Each row comes from the steps of one walk. Every step used is in the known rows, and no mark comes twice. Write the walk behind each row, first mark first.
Known rows:
U/D/M/V/G/C: [ -6.9   6.2   4.9   2.6  -9.3 -26.9  -1.6   7.9  -1.3 -10.5 -11.2 -21.7
  -4.6   4.2 -13.8  -8.2   0.7  -9.9  -5.6  -5.9   8.5 -11.5 -12.8 -24.7
 -37.0  -1.5]
D/M/V/U/R: [-18.5  11.4 -13.2  -5.3  -5.2 -29.2   4.2   6.1  -5.7   5.7   1.3  14.6
  -0.5   4.3   8.2 -10.0   3.0  22.3   5.3   7.3   2.1   6.9  20.4  12.0
  -3.4  12.6]
M/V/U: [ -5.9   7.1   0.4  -5.0  -0.1 -23.4  -5.3 -14.8   1.5   5.6   3.8   2.4
   4.7   2.3   6.7  15.3  -3.2  14.4  14.9  -9.9  -4.0   6.6   8.3  15.0
 -14.1   3.7]
V/G: [ 15.1   6.8   6.7  -1.7  -9.8  -7.7  -5.3 -23.4   3.5  -4.3   0.2  28.4
   0.1  -0.5 -11.3   2.7  -1.8 -20.4  12.0  -6.1   3.1   5.2   2.6  14.5
  -1.4  -5.0]
C/U/R/G: [  0.9  -4.9  -3.9   1.5  -6.6   9.6   0.8 -15.4   9.1  -5.5  11.6  15.0
   1.6  -5.7   0.3 -13.2  -2.8  11.0   6.2   7.0  -3.2   7.8  16.0  14.8
  15.2   1.1]
G/C/U: [ 15.3  -7.1   5.1   4.9  -8.5  -2.2  -8.3  11.2  19.8   3.4  -4.5   2.2
  -2.6   5.9  -0.5  -5.0   4.3   9.2  14.4  -8.5  -1.2  -9.7 -27.6 -28.7
  -7.7   0.5]
V/G/C/D: [ 20.1  -6.3  10.4   2.1   2.7  10.5   0.3  10.8   7.3 -11.0  -6.6   9.4
  -0.5   3.1 -11.5  -5.4  -4.1 -17.8   1.0  -5.8   4.4  -4.0 -18.6 -15.8
  -4.5  -9.0]
R/M/V: [ -6.5   6.5   2.6  -5.5 -29.8 -45.3  -5.0 -26.1   3.1   7.5  -1.0  -6.3
   0.3  11.6 -11.7  19.9  -0.5 -11.0  -2.9  -1.8  -0.2   8.5  -8.4  12.8
 -26.0   4.3]
G/C: [ 15.2   3.5   4.4   1.7  -3.7   1.8  -4.8  12.0   2.8   6.8  -3.3  10.7
  -3.9   2.9 -13.7   3.3   4.1 -22.4  13.3  -8.3   1.1  -4.6 -33.5 -27.9
 -10.3   0.5]
M/D/U/R/A: [  2.6 -11.2  -6.7   3.9  18.8  39.9   4.0  10.9 -23.7  11.2   5.2 -12.6
   6.8   3.1  16.3   4.3   2.6  16.3  -5.6   5.8  -8.4  11.2   4.8   8.6
  19.0   2.9]
U/R: [ -3.3   8.6  -8.4  -0.8  -3.2  16.0   5.8   7.8  -1.8   8.2   4.7  19.1
   1.4   1.8 -15.1  -6.0  -0.9 -14.4   9.7   8.3   2.4   6.9   6.9  -0.4
   5.8   4.1]
M/D/U/R/V: [-21.9   3.4  -8.5   2.1  22.8  38.8   3.1  12.3  -8.9  13.7   2.3 -16.6
  -0.7  -7.5  16.1   5.6   4.2  19.2 -12.1   3.9   7.9   5.4   5.5   9.2
  16.4   4.2]
G/C/V/A: [ -7.6 -13.1   1.1   0.7   5.5  30.6  -1.3  11.1   2.6   2.5  -1.0 -13.0
   6.3   1.9  -4.9   4.4   2.9 -26.6   7.3  -2.5  -9.7  -9.4  -9.5 -32.4
  -0.2  -8.4]
R/V/G: [ -2.8   6.7   7.8  -5.7   7.9  -4.6  -4.8 -24.6   1.4  -0.9   1.3  11.9
  -1.7 -11.6  -5.0   5.8  -2.0 -28.2   2.8  -8.1   5.1   3.6   6.7  19.0
   6.7  -8.6]
C/U/R/M: [  6.7  -1.5  -7.3  -1.3 -26.2 -14.2   1.1  -9.4  12.7   2.0  -0.8   1.2
  -0.2   7.9   1.1  -6.7   1.7  16.6  -3.2  12.4   1.3   9.8  10.1  11.5
   9.4   1.8]
C/D/M: [ 16.2  -4.1  -4.4   1.1  -3.7  -5.9  -1.7   4.7   7.6   7.0  -0.5  45.9
  -6.4  12.8   5.0 -21.9   6.6  -0.6  -4.5   3.6   7.7   2.5  -7.3   9.2
 -10.5   1.8]
M/V/U/D: [ -5.1   4.8   0.3  -0.4  12.6  -3.4  -1.3 -11.2   0.2   2.3   3.1 -31.5
   5.5   4.4   4.0   9.8  -7.2  22.5   6.3  -8.6  -4.8   6.3  15.8  12.5
 -18.6  -6.5]
D/U/R/M/V/G/C: [-11.4   8.2   2.2  -4.3 -31.8 -32.1   4.4   0.1  -6.9  -6.8 -13.3 -18.2
  -3.9   1.9   5.0  20.7  -1.6   9.6  -7.9   4.4   4.3 -10.6  -7.4 -14.6
   3.0   4.8]
C/D/M/V/A: [ -3.8 -14.3  -3.5  -0.4   6.8 -27.8   2.0   3.9  11.9   4.2   1.6  16.7
   5.4  12.2   5.3 -10.8   0.2  -8.7  -4.3   5.0  -4.9   4.3  10.0   9.1
 -21.1  -2.3]
U/D/M: [ 15.6   5.9  -4.8   3.6  -2.0   3.0  -2.8  -1.1   0.3   6.4  -1.7  14.9
  -7.0   7.8  -1.6 -19.0   6.4  -0.7  -4.1   0.9   6.3  -0.8  -2.9   3.9
 -17.1  -0.8]
C/G: [  4.7  -1.4   1.7   3.2   4.9  -3.0  -7.8  21.6  11.8  -5.3   5.9  28.4
  -0.8   6.1  -8.7  -5.6  -3.1 -16.1  12.9  -3.4  -0.8  -0.1   3.2   7.8
  -5.8  -2.2]
R/V/G/A: [  0.2   3.3  12.3   0.3  10.5  -3.2  -6.0 -35.8 -13.9   0.5   3.9   2.9
   3.8 -14.6 -16.1  20.6  -2.5 -34.6   7.6  -9.5 -11.8  -5.2   6.3  20.1
   2.9  -2.7]
R/V/G/C: [  0.6   6.0  11.6  -3.9  10.2  -2.5  -4.8  -4.3   1.1  -4.6  -4.8  -4.4
  -4.4 -13.6 -10.1   6.9  -0.1 -33.3   2.5 -12.9   6.2  -6.5 -17.4 -14.4
   5.4 -10.8]

Write each row's walk:
[ -9.1  -5.9  -3.9   1.1   8.3 -10.5   7.0 -11.0 -20.4  -7.6  11.7   8.1
   6.3  -4.7   5.1  -3.4  -4.5  18.2  -9.0   7.3 -15.8   0.5  27.3  29.2
  -1.3  11.3] : C/D/M/V/U/R/G/A
[-14.2  -4.1  -6.4  -4.3  30.2  20.1   8.4   1.7  -0.1   8.9   8.3  -5.2
   6.7 -13.9  -5.7  -1.1  -3.3 -33.6   2.7   7.3  -5.9   9.7  25.5   9.3
  24.4 -10.2] : U/R/V/A
[13.7 -6.5 -1.2  1.4  2.0 15.5 -2.0  1.4  6.8 10.2 -1.0 36.3 -3.4 10.0
 27.6  1.1 -0.3 22.3  1.7 -0.8  0.5 -7.8 -8.1 12.6 10.7 -1.1] : C/D/U
[  8.1  -3.9  -0.8   2.6   2.1  27.4   8.6  27.2  -0.5  -8.9  -8.8  12.1
  -2.7   1.1  13.3  -6.2  -4.4  11.9  -3.8   5.4   6.3 -15.3  -5.4 -18.9
  22.0  -2.6] : V/G/C/D/U/R
[ 19.0  -9.4   2.3   4.2   3.4  20.4  -1.6  24.0   5.7   7.2  -7.4  18.8
  -6.3   7.7  21.8   1.7   2.6  16.1   0.8  -5.1   2.2 -16.4 -31.2 -22.9
   6.4  -1.7] : G/C/D/U
[  2.2  -5.2   4.6  -5.4 -14.6 -44.4  -1.9 -28.3   6.8   5.1   1.2 -14.2
   7.7   7.0  -8.7  22.3  -2.4 -20.4  -2.2   1.8 -11.1  10.5   6.8  13.5
 -12.4  -5.2] : R/M/V/A
[-12.5   6.1  -5.1   2.1  -7.0 -20.6  -1.9   0.4   1.5   6.7  -1.5  -7.2
  -3.4  11.5  -4.4  -8.0   2.4   0.8  -5.5   0.8   4.9  -1.7  -0.5   1.1
 -37.8   3.4] : U/D/M/V
[  2.7   4.0   1.4  -7.2  24.6   1.5  -7.0 -17.2  -0.4   8.3   5.0   6.5
  -0.8 -11.1  16.0   6.7   0.6   5.9   4.8 -10.1  -0.5   8.7   8.9  22.5
  16.8  -6.2] : R/V/U
[ -2.8   8.3  -4.2  -5.8  -8.3 -42.5  -6.7 -11.7   1.1   6.6  -0.3  20.8
  -2.5   6.0  13.9  -1.5   6.4  23.4   7.2  -4.0   1.7   4.1   7.8  14.5
 -17.5   9.0] : D/M/V/U
[ -6.7  -1.1   4.9   1.4 -26.8 -53.8  -8.5   1.9  16.6 -10.0 -11.5   6.0
  -4.3   6.7   2.1  -8.2   6.5  13.7   5.4  -5.9   6.0 -12.0 -15.0 -20.8
 -27.9   5.0] : D/M/V/G/C/U
[  4.2   2.7   0.8   0.4  -0.5  17.7   5.5   8.5  -7.8  -5.2   6.2   5.4
  -2.2 -12.1 -20.0  -3.6  -1.9 -24.1   3.8   2.7   1.6  -0.5 -13.5 -20.2
  10.9   1.7] : U/R/G/C
[  2.7  -4.4  12.2   3.0 -24.9 -33.5  -4.7 -11.2  15.0 -18.0 -12.4 -61.3
   1.2   8.8  -7.8   8.2  -5.1  14.9 -12.1  -6.0  -0.4  -5.7  -9.6 -14.2
 -27.1  -9.4] : R/M/V/G/C/U/D
[ 11.2  -3.2  -2.3   0.6 -24.5  -9.1   1.7  12.5  11.3  -1.1  -8.0 -16.1
  -2.9   7.2  -4.0  -6.3   4.1  10.9  -3.6   6.5   1.3   1.1 -14.5 -22.6
   5.0   1.6] : G/C/U/R/M
[-21.1   1.5  -3.0   1.9 -23.7 -36.4   1.9  17.6  11.5 -11.6 -10.7  -2.8
  -2.6   4.6  -2.7 -16.2   3.1  15.9   2.6   5.6   7.1  -9.8  -0.6 -24.9
 -15.3   8.6] : D/M/V/G/C/U/R
[ -5.3  -2.1   0.3   2.2  13.2  50.7  -3.0  13.5  -5.4  -4.3  -3.6 -41.6
   1.3   2.6   6.1  -2.3   0.4  18.2  -2.5  -8.3  -3.3  -9.8  -2.7 -25.3
  -3.4  -9.9] : G/C/V/U/D
[  6.0  -7.9   0.9   2.3   9.9  32.2  10.4  21.1  -2.4 -10.5   6.8   5.5
  -0.6  -5.6 -13.8 -12.5  -5.3 -18.2  -7.5   5.2   0.6   1.1 -12.9 -15.6
   7.0  -2.9] : U/R/G/C/D
[  4.8  -1.8  -0.3   6.3   7.3  40.0   2.6  15.6 -14.5  -3.7   2.8 -14.0
  -2.6  -9.5   4.2   3.1   4.3  15.7 -11.2   2.0   4.1  -0.9 -17.5 -16.9
  13.3   8.4] : M/D/U/R/G/C
[-12.6   1.9   1.5   0.7   6.1  -7.5   3.2 -28.2 -24.0  -5.3  15.8  -9.0
  11.3 -13.2 -10.3  21.5  -8.0   3.5   9.9   1.1 -20.5   2.1  24.8  23.7
   1.3  10.4] : M/V/U/R/G/A
[ 11.3   4.9  -3.3  -4.3   9.5  14.3   3.7 -20.0  -8.8  -7.2  13.9  18.0
   1.9 -14.2   2.9  -3.9  -4.4   9.4   6.3   1.8  -3.6  13.0  24.4  25.7
  27.5  -1.0] : V/U/R/G
[  0.0   6.0  13.2  -1.1 -32.2 -49.9  -6.2 -47.0 -12.1  -4.7  -2.4 -12.6
   7.2   2.9 -22.9  35.6  -3.8 -23.2   1.5  -3.5 -15.7  -1.7   2.8  21.6
 -24.5   5.3] : R/M/V/G/A
[-13.5  -7.5  -6.6   1.8  38.4  40.3   5.6   9.9  -6.3  10.7   5.3 -26.3
   6.4 -11.9  18.0   6.9   1.9   8.2 -12.0   6.9  -2.0   9.2  20.3  12.9
  27.8  -5.4] : M/D/U/R/V/A
[ -9.7  -0.8  -3.0  -2.0  14.4   6.9   9.6  31.2  -2.5  -9.9  -7.2   6.1
  -6.8  -7.8  -3.9 -26.8   1.7 -19.9 -19.4   6.5  14.7  -5.9  -2.1 -14.9
  12.4  -4.3] : U/R/V/G/C/D/M
[ 16.3   7.0  -6.5  -7.1  -9.7  -8.1   3.8 -15.3  -4.6   1.8   1.3   0.8
   0.4  -0.4   5.0   3.4   0.8  12.9  -3.9   7.6   0.0  17.1  18.3  21.6
  22.6   2.9] : V/U/R/M
[ 21.6 -12.3   9.1   8.1   5.1  18.9  -5.2  -2.7  11.3 -12.2   3.5 -26.8
  -2.5  -4.9  -0.9  -9.1  -2.1   9.8  -2.7  -9.3  -4.1  -8.0 -19.5 -16.0
  -5.5 -10.6] : R/G/C/U/D
[ -4.4   3.6 -10.0   6.0   4.8  37.9   3.0  13.8  -7.6  11.2   0.9  -1.6
   1.2   4.2   8.9   1.6   5.3  28.1  -3.2   6.4   6.7   7.1   3.3   5.3
   7.8   8.9] : M/D/U/R
[-12.1  -2.2   2.6  -1.3  23.4  28.9  10.3  27.7   0.6 -10.3  -3.4 -13.6
  -0.6 -10.3 -11.6 -11.0  -7.9 -25.9 -12.7   1.7   7.1  -2.3  -1.3 -15.9
  15.1 -10.0] : U/R/V/G/C/D
[-18.8   6.2  -8.8  -4.1  12.3  18.5   3.6   5.3  -5.4  16.8   2.0  13.6
  -5.5  -9.5  23.9   3.8   1.8   8.1  -0.7   5.7   4.6  -5.7  10.0   9.0
  31.7   1.0] : D/U/R/V
